Each row of numbers belongs to one of the elements below and depends on some of the facts about them. Some rows are named. Which element is each other row?

Some facts about the elements:
ε: points at; Θ: uses
flaklal: ε kapu,dusil,gisak
pitek: ε pamedor,grizul
seflo: Θ stiklas,ziki
bugis: ε drililok
plegik: ε drililok,zadu,sevudru
litan: ε flubrebu,plafeklu; Θ koskil,flaklal,pustu
nibrir: Θ fotor,boklam
gridris: Θ brore,skudim
vuskeza: ε mevon
dogra: ε bugis; Θ flaklal,gisak,zaflom
gustom: ε zikir,pitek,tetren
zadu: ε mevon; Θ bugis,midos
vapi: ε sevudru
lavam: ε dele
klumam: ε drililok; Θ viski
pamedor: ε stiplin; Θ kapu
boklam: ε plubror
lavotrem: ε gudel,dazedror
droflipar: ε zedrim,bafer
tifler: ε sipla,bruvas
dele: ε brostol,stiplin
flubrebu: ε fotor,rafi
tenem: Θ viski,nelitom
kidruvek: ε fotor; Θ toper,bugis,grotus
roder: ε nelitom; Θ flunulu,pluvis
zeskil: Θ zaflom
rudes: ε dogra,stuzi
kitrul: ε drililok
difam: ε sipla,mivus,gisak
zikir: ε skoste,nediskan,vuskeza
greklata: ε difam,klumam,vaflur,litan; Θ gigu
midos: ε nediskan
letras: ε drabo; Θ brostol,mivus,dazedror
kigi: Θ nune,namul,nelitom
pemik: ε plegik,tetren,broflom,moklik
defak: ε bemavu; Θ drubin,trika,mizer,dramol,pazi
skodrur: ε moklik; Θ driske,vapi
tranas: Θ vaflur,viski,bosta,bazir
veflan: ε gudel
lorar: ε stiplin
negus: Θ rafi,stegovu,zikir,ziki,nutrun
tetren: ε zadu,nelitom
katan: ε lanor,drapo,mevon; Θ klibatum
dovus: ε kapu
teklubu: ε broflom
gestu: ε sipla,zibrodir,kitrul
plitris: ε flubrebu; Θ toplen,stuzi,dazedror
druzos: Θ bemavu,drekage,remam
nises: ε fotor
trapam: ε stola,sevudru
stuzi: ε dogra
viski: ε vaflur
rubruku: ε guska; Θ remam
lanor: Θ grogrulir,veflan,pluvis,flegram
kotidum: ε mivus; Θ gustom,teklubu,gudel
britrupli: ε nediskan,dazedror
stola: Θ nune,vuzim,klofur
plabal: ε gudel,vuskeza
flunulu: ε toper
dazedror: ε flaklal
fledral: Θ kapu,stegovu,vaflur,tragrefu,trapam
stanodrok: Θ brostol,drekage,nelitom,klofur
drapo: Θ durus,britrupli,nutrun
safle: ε durus; Θ veflan
peskek: ε druzos
drililok: ε stiplin
vaflur: ε nelitom
nifus: ε plafeklu; Θ skudim
gevum: Θ trepla,nutrun,nulo
grazer: Θ nune,megru
zedrim: Θ flunulu,flegram,trezukom,nutrun
stiplin: Θ namul,stuzi
stistir: Θ musko,kizuk,nelitom,stuzi
soklun: Θ kizuk,trezukom,vozok,dovus
drebas: Θ tifler,ragralom
dusil: Θ tuso,bruvas
badrik: ε nune; Θ kamer
vozok: ε lorar
gravis: ε kupeskem; Θ musko
pibrir: ε nediskan
gudel: ε stiplin
bitrin: ε rade; Θ mizer
vuzim: ε nutrun
stope: Θ skoste,gudel,tifler,britrupli,dovus
vivos: ε kapu
plokam: Θ drekage,stekliflar,totro,ragralom
stiklas: ε dibok,nelitom
flegril: Θ megru
bazir: ε sipla,lorar
plufes: ε flegril
rirol: Θ stiklas,broflom,grotus,drabo
sevudru: ε stiplin; Θ trepla,veflan,kile,totro,megru
gribigro: Θ klofur
bruvas: ε zadu
kile: ε vuzim
grizul: ε nune; Θ vivos,lorar,trika,guska,kizuk,plabal
pipo: Θ rafi,brostol,driske,viski,lorar,pazi
kizuk: ε zikir
nulo: ε skistem
rade: Θ kamer,skudim
taplir: ε drililok; Θ gigrer
gigu: ε tragrefu
plafeklu: Θ bemavu,toper,gudel,begrer,kizuk,plabal
mevon: ε stiplin; Θ vapi,vozok
sipla: ε sevudru
dibok: Θ trepla,bemavu,grubrer,brore
nune: ε lorar
grubrer: ε sevudru
toper: ε bugis
todredar: ε mivus,grizul; Θ skoste,toper,stuzi

Some elements and their rows:
gisak: 1.02,1.06,0.69,-0.22,-1.42,-0.25,0.66,0.07,-1.18,1.33,1.04,-0.11,-1.05,0.35,0.85,0.68,1.07,0.41,0.47,-0.88,-0.66,-0.63,0.86,-2.31,-0.03,0.19,-0.37,-0.54,0.09,0.56
nediskan: 0.90,2.03,1.38,-0.59,0.99,-0.51,-0.08,-1.50,-0.66,0.33,1.57,0.28,0.07,0.31,-0.13,0.95,0.65,0.17,-0.22,-0.22,-0.77,-0.51,0.72,-1.37,-0.57,-0.17,0.46,-0.46,0.07,0.21
zaflom: 1.03,0.99,0.52,-0.21,-1.73,-0.13,0.62,-0.02,-1.76,1.52,1.03,0.02,-1.19,0.47,0.73,0.51,1.15,0.71,0.65,-0.92,-0.75,-0.57,0.90,-2.33,0.15,0.30,-0.64,-0.41,0.19,0.58
katan: 0.91,1.77,0.40,-0.21,1.06,0.52,0.03,-1.48,-0.72,0.88,1.48,-0.44,-0.52,0.13,-0.81,1.14,0.87,1.09,-0.30,-0.54,-0.44,-1.05,0.62,-1.69,-0.35,-0.07,0.40,-0.94,0.26,0.40
bitrin: 1.03,1.43,0.10,-0.28,-0.48,0.79,0.60,-0.32,-0.40,1.35,1.41,0.01,-0.73,-0.37,-0.16,0.58,0.46,0.17,-1.04,-1.13,-0.03,-0.85,0.72,-1.31,-0.27,-0.26,0.07,-0.39,-0.02,0.49
greklata: 0.92,1.01,0.40,-0.10,-0.40,0.90,0.86,0.28,0.15,1.52,1.23,-0.50,-0.75,0.09,-0.06,1.03,0.61,0.86,-0.77,-0.94,0.04,-1.06,0.50,-1.50,0.13,-0.31,0.03,-1.10,0.13,0.71
stegovu: 1.02,1.80,0.01,-0.73,-1.01,0.35,-0.24,0.47,-0.94,2.62,1.24,-1.13,0.21,0.75,0.15,0.37,1.11,0.01,0.21,-1.34,-0.75,-0.64,0.77,-1.56,-0.65,-0.10,-0.80,-0.12,-0.08,0.62
lanor: 0.95,1.40,-0.29,0.90,-0.27,0.59,-0.04,-0.06,-0.22,0.74,1.42,-0.50,0.14,1.05,-0.80,0.80,0.31,0.68,-0.22,-1.64,-0.89,-0.32,0.59,-1.43,-0.43,-0.29,0.15,-0.35,0.10,0.33
drabo: 0.98,1.62,0.41,-0.49,-0.54,0.50,-0.01,-0.66,-1.06,1.94,1.04,-0.68,-0.24,0.71,0.84,0.49,0.90,0.19,-0.42,-1.04,-0.93,-0.48,0.76,-1.97,-0.03,0.17,-0.68,-1.10,-0.29,0.67
zadu: 0.39,2.51,0.45,-0.04,2.66,0.93,0.67,-2.90,-0.66,0.28,1.78,-1.24,-0.55,-0.12,-1.90,1.52,0.93,1.77,-0.91,-0.01,-1.30,-1.70,0.52,-1.13,-0.43,-0.35,0.06,-2.37,0.09,0.42
brore: 1.00,1.42,0.51,-0.89,-0.86,0.68,1.52,-0.58,-1.80,2.18,1.51,0.47,-0.50,0.70,0.68,0.49,0.65,0.83,-0.31,-0.90,-0.58,0.23,0.54,-1.20,0.14,0.14,0.38,-0.71,-0.22,0.61
boklam: 0.96,1.22,0.68,-0.57,-0.85,0.62,1.01,0.13,-1.07,1.64,1.23,-0.27,-0.87,0.20,0.29,0.86,0.90,0.36,0.01,-0.70,-0.37,-0.80,0.69,-1.80,-0.06,0.01,0.04,-0.83,0.19,0.66
teklubu: 0.77,1.38,0.46,-0.41,-1.72,0.78,0.79,-0.50,-1.06,1.62,1.20,0.29,-0.65,0.07,-0.02,0.80,1.05,0.29,-0.84,-0.48,-0.10,-0.66,0.69,-1.72,-0.26,-0.16,0.00,-1.37,0.13,0.61
gravis: 0.67,1.17,0.03,-0.21,-0.64,1.40,0.00,-0.35,-0.49,1.09,1.32,0.04,-0.65,0.19,0.06,0.99,0.87,0.24,-0.68,-0.98,0.56,-0.74,0.68,-1.55,-0.29,-0.03,-0.07,-0.96,0.14,0.52
bosta: 0.79,1.58,-0.17,-0.78,-0.75,0.47,0.12,0.30,-1.09,2.34,1.40,-0.64,-0.39,0.45,0.72,0.51,1.06,0.25,0.26,-1.35,-0.33,-0.56,0.76,-1.34,-0.59,-0.05,-0.86,-0.16,-0.09,0.63
gridris: 1.03,1.45,0.40,-0.36,1.00,0.81,1.15,-1.13,-0.67,1.18,1.66,0.21,-0.33,0.46,0.38,0.50,0.05,0.84,-0.89,-1.21,-0.65,-0.01,0.46,-1.07,0.24,0.03,0.53,-0.88,-0.55,0.57
litan: 1.13,0.68,-0.68,0.23,1.43,1.13,0.26,0.61,-0.04,1.53,0.66,0.60,-1.68,-0.06,-0.56,1.56,1.12,1.60,-1.50,-1.86,1.05,-1.49,0.64,-3.33,1.02,-0.40,0.77,-0.47,0.26,0.85
kotidum: 0.90,1.11,0.38,-0.01,-0.81,1.37,-0.02,-0.54,0.13,0.71,1.18,0.19,-0.30,0.05,-0.29,0.83,0.46,-0.16,-1.52,-0.65,0.10,-0.75,0.64,-1.52,-0.17,-0.37,0.62,-1.48,-0.08,0.51

Which element is each row?
No name comes twice in this set of rows, the named rows included.
0.92,1.58,-0.57,-0.10,-0.09,0.80,0.23,-0.31,-0.03,1.00,1.58,0.05,-0.84,-0.62,-0.28,0.69,0.23,0.47,-1.34,-1.15,0.22,-0.99,0.65,-1.11,-0.17,-0.37,0.06,-0.47,-0.09,0.43	defak
0.91,2.00,1.49,-0.64,0.92,-0.19,0.41,-1.25,-0.20,0.43,1.56,0.37,-0.06,0.14,-0.52,1.28,0.77,-0.15,-0.34,0.08,-0.31,-0.82,0.62,-1.24,-0.68,-0.17,1.00,-0.57,0.39,0.34	pibrir
0.96,1.19,0.54,-0.57,-0.36,0.68,0.40,-0.02,-0.06,1.66,1.07,0.20,-0.59,0.26,-0.32,1.11,0.69,0.41,-0.61,-0.76,0.65,-0.77,0.58,-1.72,0.13,-0.22,0.40,-0.57,0.25,0.68	rudes
0.77,1.47,0.26,-0.63,-2.18,0.53,0.81,-0.20,-1.15,1.63,1.32,0.87,-0.74,-0.22,0.05,0.71,0.70,-0.25,-1.17,-0.51,0.69,-0.83,0.78,-1.29,-0.39,-0.23,0.22,-0.70,0.12,0.48	vivos
1.00,1.80,-0.51,-0.03,1.71,0.76,-0.75,0.06,0.46,1.62,1.43,-1.60,0.14,0.38,0.07,0.43,0.36,0.25,-0.36,-1.87,-0.89,-0.78,0.63,-1.36,-0.47,-0.15,-0.73,-0.31,-0.35,0.53	fledral
1.20,1.12,-0.78,-0.79,-1.48,1.82,-0.78,-3.07,-0.78,2.08,1.90,-1.02,-0.19,-0.31,-0.90,0.27,0.31,2.31,1.05,0.01,1.74,0.65,0.52,-1.90,-1.33,1.30,-0.74,-0.63,2.70,0.50	drililok
0.34,-0.03,1.02,-0.96,-0.14,3.14,2.73,0.58,0.30,-0.31,1.34,-0.28,-2.95,-0.86,0.29,0.88,2.09,-4.15,-0.42,-1.05,-2.21,-0.71,0.99,-1.06,-0.12,0.17,0.73,-1.37,0.86,0.97	sipla
0.87,1.10,-0.59,-0.32,1.77,1.96,-0.55,-0.64,0.02,1.77,0.75,0.48,-0.79,-0.12,-0.30,1.41,0.97,0.81,-2.68,-1.76,1.02,-0.91,0.68,-2.83,0.56,-0.51,0.27,-1.33,-0.24,1.01	kidruvek
0.79,0.92,0.84,-0.09,-1.12,1.84,-0.75,-0.34,0.30,0.76,1.06,-0.15,-0.26,0.28,0.19,0.99,0.66,-0.77,-1.49,-0.46,0.97,-0.82,0.56,-1.39,-0.69,-0.25,0.26,-1.71,-0.10,0.51	todredar
0.72,1.46,-0.30,-0.30,0.13,1.06,-0.54,-0.22,-0.43,1.36,1.56,-0.45,-0.68,0.46,0.58,0.75,0.86,0.45,-0.14,-1.65,0.49,-0.58,0.81,-1.09,-0.63,-0.05,-0.78,-0.41,-0.15,0.49	tenem
0.83,1.48,-0.20,0.03,-0.46,0.82,0.16,0.04,-0.10,1.20,1.46,-0.27,-0.55,-0.13,-0.42,0.75,0.50,0.23,-0.84,-1.11,0.18,-1.04,0.74,-1.34,-0.63,-0.39,-0.29,-0.62,0.00,0.44	skodrur

The same elements again, as new rows of numbers:
Named rows:
drebas: 1.18,0.56,-0.01,-0.06,-0.80,-0.27,-1.21,1.23,-1.34,-2.10,-1.86,0.22,-1.50,-2.65,0.76,0.67,0.86,-1.33,-0.21,-3.31,0.12,1.41,0.83,1.16,2.29,1.31
flunulu: 1.81,0.64,0.35,0.68,0.07,-0.60,0.63,0.28,-1.45,-2.43,-1.82,1.11,-1.75,-2.88,1.52,0.87,0.53,0.53,-1.56,-3.48,1.00,-0.44,0.50,0.23,2.55,3.00
stanodrok: 1.18,1.97,-0.55,-0.47,-1.03,2.60,-2.03,0.30,0.25,-2.59,-2.12,-0.67,-1.65,-2.35,0.90,1.52,1.01,-1.40,-0.41,-2.78,-0.03,1.34,1.12,1.00,2.33,1.33
bitrin: 0.94,0.55,-0.55,-0.90,-0.48,1.52,-1.70,0.52,-0.11,-2.47,-2.22,0.85,-1.93,-2.40,1.74,1.61,0.77,-0.60,-0.76,-3.31,0.19,-0.08,0.40,1.39,2.44,2.47
nifus: 0.99,0.00,-0.65,-0.20,-0.69,2.75,0.59,-0.17,-1.05,2.12,-2.22,0.66,-2.00,-2.45,-0.01,1.01,0.59,-0.95,-2.00,-3.13,0.33,-0.37,0.27,0.20,3.74,1.13
trika: 1.01,0.21,-0.84,-0.21,-0.10,-0.14,-2.09,0.43,-1.37,-2.63,-2.26,1.38,-1.93,-1.95,1.15,1.60,0.49,0.75,-0.60,-2.42,0.31,1.20,0.38,0.14,2.43,2.19
mivus: 3.26,0.15,-0.74,0.62,-0.97,-0.33,-2.17,0.00,-1.49,-1.43,-2.32,-0.83,-1.97,-0.25,-0.05,0.47,0.67,-1.30,-1.73,0.02,0.44,2.25,0.12,0.48,2.92,1.27
difam: 1.76,0.37,0.41,0.95,-0.47,-0.50,-1.32,-0.28,-1.42,1.70,-1.91,-0.77,-1.86,-2.44,0.21,0.26,0.56,-0.84,-1.68,-2.55,1.78,-0.20,0.05,1.66,3.33,2.12
seno: 1.23,0.15,-0.47,-0.82,-0.25,-0.37,-1.80,1.07,-1.01,-1.98,-1.96,0.46,-1.63,-1.96,0.13,1.90,0.73,-1.00,-1.43,-3.07,0.24,0.12,0.43,1.14,2.42,2.84
skistem: 1.00,0.05,-0.67,-1.10,-0.33,-0.35,-1.78,1.85,-1.13,-2.48,-2.12,0.34,-1.83,-0.74,0.41,2.64,0.72,-1.26,-1.12,-2.35,0.23,0.90,0.52,1.17,2.37,2.14
bafer: 1.01,0.15,-0.59,-0.89,-0.41,-0.09,-1.88,1.76,-1.56,-2.61,-2.32,0.18,-1.84,-0.64,0.46,2.76,0.75,-1.18,-1.13,-2.47,0.07,1.03,0.74,1.25,2.36,2.58
mizer: 1.25,0.02,-0.78,-0.76,-0.07,0.28,-2.02,0.32,-1.33,-2.57,-2.19,0.86,-1.96,-1.46,1.13,2.27,0.89,0.94,-1.02,-2.15,0.23,0.61,0.24,0.37,2.36,2.62
lanor: 1.25,0.74,-0.66,-1.13,-1.42,-0.44,-0.31,2.18,-1.69,-2.88,0.41,-0.70,-1.79,-2.42,0.06,0.79,2.36,-1.20,-0.93,-3.16,0.01,-0.66,0.37,1.08,2.31,1.16
plinu: 1.32,0.04,-0.72,-0.72,-0.51,-0.34,-1.68,1.09,-1.06,-2.36,-2.10,0.46,-1.65,-1.73,0.45,1.85,0.94,-0.82,-1.53,-3.11,0.17,0.08,0.39,1.22,2.43,2.81
sevudru: 2.57,1.68,-0.71,0.07,-1.26,-0.61,0.13,1.22,-1.49,-2.36,-0.38,-0.87,-1.88,-2.89,0.10,0.49,1.08,-1.33,-1.46,-2.42,0.02,-0.51,0.13,1.35,2.38,1.06
dusil: 1.35,0.17,-0.47,-0.73,-1.37,-0.49,-2.03,-0.10,-1.34,0.94,-2.15,-0.73,-1.73,-0.55,0.11,0.45,0.46,-1.52,-2.02,-1.36,0.22,1.13,0.16,2.35,2.58,1.43
flegril: 1.08,0.97,-0.42,-0.13,-0.72,-0.13,-1.81,1.58,-1.20,-2.41,-2.04,0.08,-1.24,-0.55,0.10,2.06,1.00,-1.27,-1.71,-2.78,-0.03,1.66,1.02,0.61,2.39,1.21
badrik: 1.34,0.76,-0.79,-0.37,-0.64,-0.13,-0.24,0.09,-1.28,-2.59,-1.93,-0.66,-1.72,-2.78,0.41,0.43,0.86,-0.55,-1.00,-3.33,0.42,-0.50,0.37,2.08,2.27,2.55

Name these rows:
No name comes twice in this set of rows, the named rows included.
3.03,-0.05,-0.61,-0.86,-1.25,-0.06,-1.97,-0.21,-1.51,0.38,-2.13,-0.81,-1.69,3.14,-0.06,1.57,0.57,-1.33,-1.71,-0.81,0.50,1.80,0.02,0.49,2.72,2.05	kapu
2.90,-0.01,2.46,-0.36,1.25,1.61,-1.78,-0.11,-1.61,0.31,0.76,3.91,-0.60,-1.86,1.87,0.31,4.81,-0.47,-1.95,-3.24,3.45,0.89,-0.12,1.33,3.95,2.54	stiklas
1.18,0.21,-0.49,-0.50,-0.33,-0.49,-1.88,1.28,-1.10,-2.95,-1.99,0.89,-1.84,-1.31,0.96,1.99,1.14,-0.53,-0.15,-2.11,0.18,2.03,0.51,0.08,2.22,1.62	guska
2.87,0.47,0.91,-0.35,0.85,3.67,-1.73,-0.29,-1.55,-0.22,-1.26,2.49,-2.07,-1.19,1.86,0.35,3.48,0.98,-1.77,-0.80,2.13,0.72,-0.35,0.07,3.53,1.34	viski
1.12,0.97,0.25,1.22,-0.32,-0.54,1.06,-0.17,-1.74,-2.24,-0.40,-0.36,-0.89,-2.41,0.15,0.25,0.96,1.68,-1.19,-3.34,0.14,-0.58,0.25,0.11,2.24,2.36	veflan
1.20,0.06,-0.75,-1.24,-1.20,-0.73,-0.61,1.40,-1.60,-2.88,1.47,-0.72,-1.99,-2.72,0.25,0.45,2.97,-1.07,1.29,-2.40,0.28,-0.43,0.12,1.74,2.48,1.14	mevon
1.32,0.42,1.17,-0.90,-0.72,1.10,-1.52,0.89,-1.44,-1.25,0.57,1.61,-1.94,-1.48,0.95,0.22,4.21,-1.46,-1.81,-1.61,0.31,2.14,0.15,1.44,3.24,1.29	dibok
1.63,0.07,0.20,0.04,0.28,-0.26,-1.75,0.71,-1.16,-2.59,-1.92,1.17,-1.26,-1.53,0.54,1.41,0.99,-1.10,1.13,-3.32,0.66,1.49,1.23,1.11,2.50,4.01	grotus
1.19,0.07,1.25,0.23,0.92,-0.36,-1.54,0.58,-1.39,-2.52,-0.13,2.59,-1.51,-2.61,1.68,0.35,2.80,-0.19,-1.69,-3.13,1.55,1.04,0.09,1.19,2.46,2.20	teklubu
1.28,0.69,-0.58,-1.09,-1.48,-0.37,-1.54,0.55,-0.83,-2.51,-0.67,-0.42,-2.04,-2.56,0.92,0.39,0.68,-1.30,0.39,-1.89,0.22,-0.39,0.40,1.85,2.45,1.33	grizul
1.38,0.22,-0.67,-1.08,-1.48,-0.70,-0.49,2.15,-1.71,-2.85,1.02,-0.57,-1.91,-2.40,0.04,0.56,2.17,-1.37,0.89,-3.38,-0.01,-0.42,0.17,1.42,2.39,0.96	drapo
1.07,0.07,-0.65,-0.18,-0.19,-0.41,-0.92,-0.20,-1.57,-2.54,2.09,0.81,-1.37,-2.55,0.00,0.12,1.94,2.26,2.69,-3.50,0.07,-0.34,-0.22,0.32,2.38,2.26	kizuk
1.08,0.08,0.99,1.89,-0.02,-0.60,-1.72,-0.25,-1.51,0.78,-1.28,0.83,-1.33,-2.45,0.15,0.12,0.35,-0.62,-1.41,-3.67,1.19,2.80,0.13,0.64,2.46,3.24	dovus
1.19,0.16,-0.26,1.27,0.22,-0.20,-1.90,1.41,-1.54,-2.85,-1.98,1.18,-1.82,-0.83,0.36,1.26,0.80,-0.45,-0.63,-3.06,0.25,3.19,0.01,0.09,2.45,1.93	bemavu
1.20,-0.04,0.14,0.73,0.05,-0.11,-1.77,0.98,-1.25,-2.63,-1.86,1.27,-1.91,-2.45,0.64,0.80,0.77,-0.79,0.64,-3.19,0.36,2.24,0.46,0.48,2.37,2.39	begrer

The same elements again, as new rows of numbers:
Named rows:
flubrebu: -0.34,-0.54,-0.01,0.35,-0.46,0.10,-0.08,0.07,0.24,0.50,0.08,0.20,0.84,-0.21
litan: -0.60,-0.06,-0.38,0.44,-0.33,0.35,-0.58,1.08,0.44,0.94,-0.08,0.35,1.02,-0.92
dibok: 0.23,-0.66,0.36,-0.35,1.09,-1.00,-1.73,0.38,0.73,-0.12,-0.27,0.78,1.03,-0.94
todredar: 0.45,-0.58,0.84,1.70,-0.60,0.07,-0.66,0.78,0.58,1.01,0.41,-1.54,0.24,-0.82
skoste: 0.59,-1.50,0.47,1.14,0.01,-1.18,-0.60,-0.58,0.34,-0.39,0.57,1.08,0.92,0.54
zikir: -0.21,-0.99,0.15,0.15,0.04,-0.03,0.60,-1.79,0.76,0.60,-0.26,0.08,0.14,0.28
nibrir: -0.37,-0.29,-0.17,0.40,-0.09,-0.06,-0.58,0.60,0.66,0.94,0.02,0.26,0.98,-0.65
teklubu: 0.49,-0.65,0.77,1.34,-1.36,0.36,0.55,-0.05,0.31,0.57,0.45,-0.98,0.21,0.01
defak: -0.22,-2.79,-0.37,0.88,-0.68,2.85,-2.63,0.29,1.16,0.96,0.12,-1.26,-0.07,-0.53
trika: -0.28,-1.26,0.24,1.33,-0.38,-0.53,0.02,-1.29,0.39,0.49,0.67,-0.10,0.74,0.72
stanodrok: -0.84,-1.05,0.33,0.02,0.55,-0.96,-1.61,0.50,0.35,0.46,0.09,-1.11,0.85,-0.73
bafer: -0.47,-2.81,-1.02,1.36,1.48,0.49,-0.71,0.36,-0.27,-0.64,-0.54,2.11,0.66,-0.64
pemik: -0.31,-0.31,0.25,0.69,-1.16,0.56,0.64,0.26,0.30,0.87,0.18,-0.80,0.29,-0.38
zadu: 0.17,-0.46,0.26,1.26,-0.09,0.02,-0.73,0.52,0.80,0.87,0.21,0.18,0.88,-0.65
kidruvek: 0.57,-0.28,0.60,1.89,-0.74,0.32,-0.46,0.72,0.83,1.29,0.28,-1.11,0.34,-0.80
fledral: -0.75,-0.49,-0.39,0.09,0.87,0.14,-0.79,-0.91,1.23,1.40,-0.44,-0.34,0.71,-0.75
vapi: -0.11,-0.93,0.61,1.10,-1.14,0.25,0.95,-0.76,0.33,0.68,0.34,-1.19,0.04,0.31
gigu: -1.19,1.09,0.90,1.29,-3.54,-0.39,-0.63,-1.26,1.09,-0.03,-1.16,-0.21,-0.18,-0.26

Name these rows:
No name comes twice in this set of rows, the named rows included.
-0.27,-1.01,0.53,1.02,0.43,-0.88,-1.87,0.36,0.54,0.69,0.41,-0.89,0.86,-0.51	stistir
0.58,-1.21,0.42,1.26,1.06,-1.16,-2.27,0.55,0.92,0.41,0.41,0.61,1.09,-0.67	plafeklu
-0.83,-1.08,-0.04,0.82,1.01,-0.48,-1.63,-0.60,1.04,1.36,0.09,-0.91,0.69,-0.44	pipo
0.31,-0.03,0.66,-0.10,-0.17,0.66,0.29,-0.21,0.86,0.96,-0.70,-1.12,-0.14,-1.06	roder
-0.76,-1.21,-0.58,-0.09,0.55,-0.43,0.24,-1.62,0.55,0.30,-0.05,1.28,0.93,0.64	kapu
-0.16,-1.53,0.58,1.15,-0.90,-0.74,0.12,-0.37,-0.19,-0.07,0.93,-0.29,0.59,0.68	stuzi
-0.30,-1.32,0.67,-0.22,-0.54,-0.99,0.15,-0.50,-0.23,-0.47,0.43,-0.32,0.68,0.39	drekage
-1.01,-0.59,-0.43,0.27,0.86,-0.18,-1.10,-0.66,0.94,1.33,-0.33,-0.59,0.72,-0.38	tranas
0.87,-0.67,0.98,0.97,-1.17,0.28,0.99,-0.81,0.50,0.42,0.05,-1.00,-0.25,0.12	britrupli
0.46,-2.77,-0.59,0.94,2.73,0.39,-1.39,-0.16,0.54,-0.38,-1.33,1.63,-0.04,-1.43	zedrim
0.24,-0.51,0.58,0.28,0.17,-0.46,-0.93,0.44,0.51,0.29,0.02,-0.25,0.66,-0.81	drebas
-0.10,-0.63,0.57,-0.43,0.51,-0.55,-1.20,0.67,0.38,0.34,-0.11,-0.53,0.60,-1.11	plokam
-0.36,-2.34,-0.57,1.72,0.07,1.65,0.59,0.73,-0.40,0.13,-0.61,0.10,-0.19,-0.84	droflipar

